Below are the code and all the weights of a small trained network. Each question names an input and a class and asks about switching units off, where a switched-off unit gives its printed mean instead of its output.

import numpy as np


def w(rows, s, z=0):
    codes = np.array(rows[::2]) - 128.0
    scale = np.full(codes.shape[1], s)
    scale[-1] = z or s
    return codes * scale


def f(y):
    return y / 2 * (1 + np.tanh(0.7978845608 * (y + 0.044715 * y**3)))


def log_softmax(a):
    a = a - a.max(-1, keepdims=True)
    return a - np.log(np.exp(a).sum(-1, keepdims=True))


def net(x, mask):
    res = np.array(x, float).reshape(1, 6) / 4 @ E
    y = f(res @ A[0][:, :-1].T + A[0][:, -1])
    res = res + np.where(mask, y, B[0][:, -1]) @ B[0][:, :-1]
    return log_softmax(res[-1] @ U[:, :-1].T + U[:, -1])


A, B = {}, {}
E = w([
[126,131,131],'x0',
[2,14,197],'x1',
[204,32,117],'x2',
[130,124,130],'x3',
[75,215,173],'x4',
[130,125,132],'x5',
],0.0062)
A[0] = w([
[133,103,78,139],'n0',
[218,101,66,93],'n1',
[88,120,57,133],'n2',
[226,150,85,118],'n3',
[97,149,168,109],'n4',
[170,127,158,157],'n5',
[83,35,157,203],'n6',
[196,154,66,154],'n7',
[27,132,94,95],'n8',
[193,128,130,66],'n9',
[159,117,97,90],'n10',
[136,90,116,94],'n11',
[183,124,100,60],'n12',
[116,197,107,71],'n13',
[67,165,193,93],'n14',
[117,170,153,74],'n15',
[109,148,136,104],'n16',
[145,118,106,119],'n17',
[89,133,93,113],'n18',
[200,251,154,9],'n19',
[95,123,180,91],'n20',
[138,124,127,93],'n21',
[73,49,126,202],'n22',
[162,129,131,88],'n23',
[160,117,120,95],'n24',
[169,201,109,128],'n25',
[167,224,89,253],'n26',
[61,104,3,140],'n27',
[133,48,149,54],'n28',
[116,171,45,153],'n29',
[152,121,132,88],'n30',
],0.013,0.0051)
B[0] = w([
[151,121,160,143],'n0',
[75,66,159,185],'n1',
[152,135,132,135],'n2',
[82,115,146,203],'n3',
[79,119,94,144],'n4',
[148,138,132,143],'n5',
[178,194,102,244],'n6',
[115,98,152,202],'n7',
[64,124,133,168],'n8',
[99,106,134,141],'n9',
[106,140,163,134],'n10',
[150,100,142,135],'n11',
[87,111,152,143],'n12',
[114,150,106,157],'n13',
[37,122,100,171],'n14',
[100,118,97,134],'n15',
[99,136,127,130],'n16',
[136,112,141,132],'n17',
[123,132,135,131],'n18',
[98,201,36,203],'n19',
[91,106,128,149],'n20',
[120,127,143,120],'n21',
[116,155,102,229],'n22',
[110,110,120,127],'n23',
[128,108,132,130],'n24',
[168,152,118,193],'n25',
[254,65,179,255],'n26',
[178,159,142,147],'n27',
[210,60,189,163],'n28',
[167,154,154,172],'n29',
[119,122,150,122],'n30',
],0.018,0.0088)
U = w([
[195,101,79,166],'0',
[161,184,9,198],'1',
[85,65,90,8],'2',
],0.011,0.0011)

Each question gives the input, the list of numbers given to net, and the class t.
The units are the neurons (one row each of A and B). Each row of codes is followed by its name. A weight is (code - 128) times the scale printed after its matrix; where a second scale follows, it is the last column's (A, B and U).
mask holds one flag per neuron, in row order. A switched-off neuron (its flag False) gives its mean, the last column of its row in B, instead of its output. The means were averaged over made-up inputs and are rounded, as every weight is.
A unit's drop is (log p(t) with every unit on - log p(t) with that unit switched off) / (log p(t) with every unit on - log p(t) with every unit switched off).
The circuit of an input: a set's keep is (log p(t) with only the set's units on - log p(t) with every unit switched off) / (log p(t) with every unit on - log p(t) with every unit switched off). Starting from the 12 units with the biggest drops (on a tie, the unit counted first), units are removed one at a time, each time the one whose removal leaves the highest keep (on an exact tie, the one counted first), for as long as the keep stays at least 0.8.
circuit, biggest first: the units of the circuit, biggest drop first
top k neurons: the k neurons with the biggest drops, biggest first
drop when u is switched off: that unit's drop, to one decimal
input [-8,5,-7,-3,-2,-1], class 1: circuit, biggest first => n6, n26
input [-2,-8,-6,-3,-3,-1], class 0: circuit, biggest first => n26
input [-2,7,-1,-5,-2,-5], class 1: top 2 neurons => n6, n26
input [-1,5,-7,-2,-4,6], class 1: circuit, biggest first => n6, n26
input [-6,5,-2,3,-4,6], class 1: circuit, biggest first => n26, n6
input [7,-3,2,-5,-6,7], class 2: circuit, biggest first => n1, n6
input [-1,2,7,-1,5,0], class 1: top 3 neurons => n26, n1, n7
input [0,6,-4,-3,-8,-4], class 1: top 2 neurons => n26, n6
input [-1,1,-5,-7,3,-1], class 2: top 2 neurons => n6, n19
input [-5,2,-7,6,4,6], class 2: circuit, biggest first => n6, n14
input [3,3,-1,6,-3,-3], class 1: circuit, biggest first => n26, n1
input [8,4,-3,6,-3,-3], class 1: circuit, biggest first => n26, n6
input [-2,6,0,4,-6,5], class 1: top 3 neurons => n26, n6, n22
input [-8,8,3,7,5,1], class 1: circuit, biggest first => n6
input [4,6,5,-4,8,7], class 1: top 2 neurons => n6, n1
input [-7,-8,-8,2,-1,4], class 0: drop when n7 is switched off => 0.8
input [8,7,-6,-5,-7,5], class 1: drop when n26 is switched off => 0.1
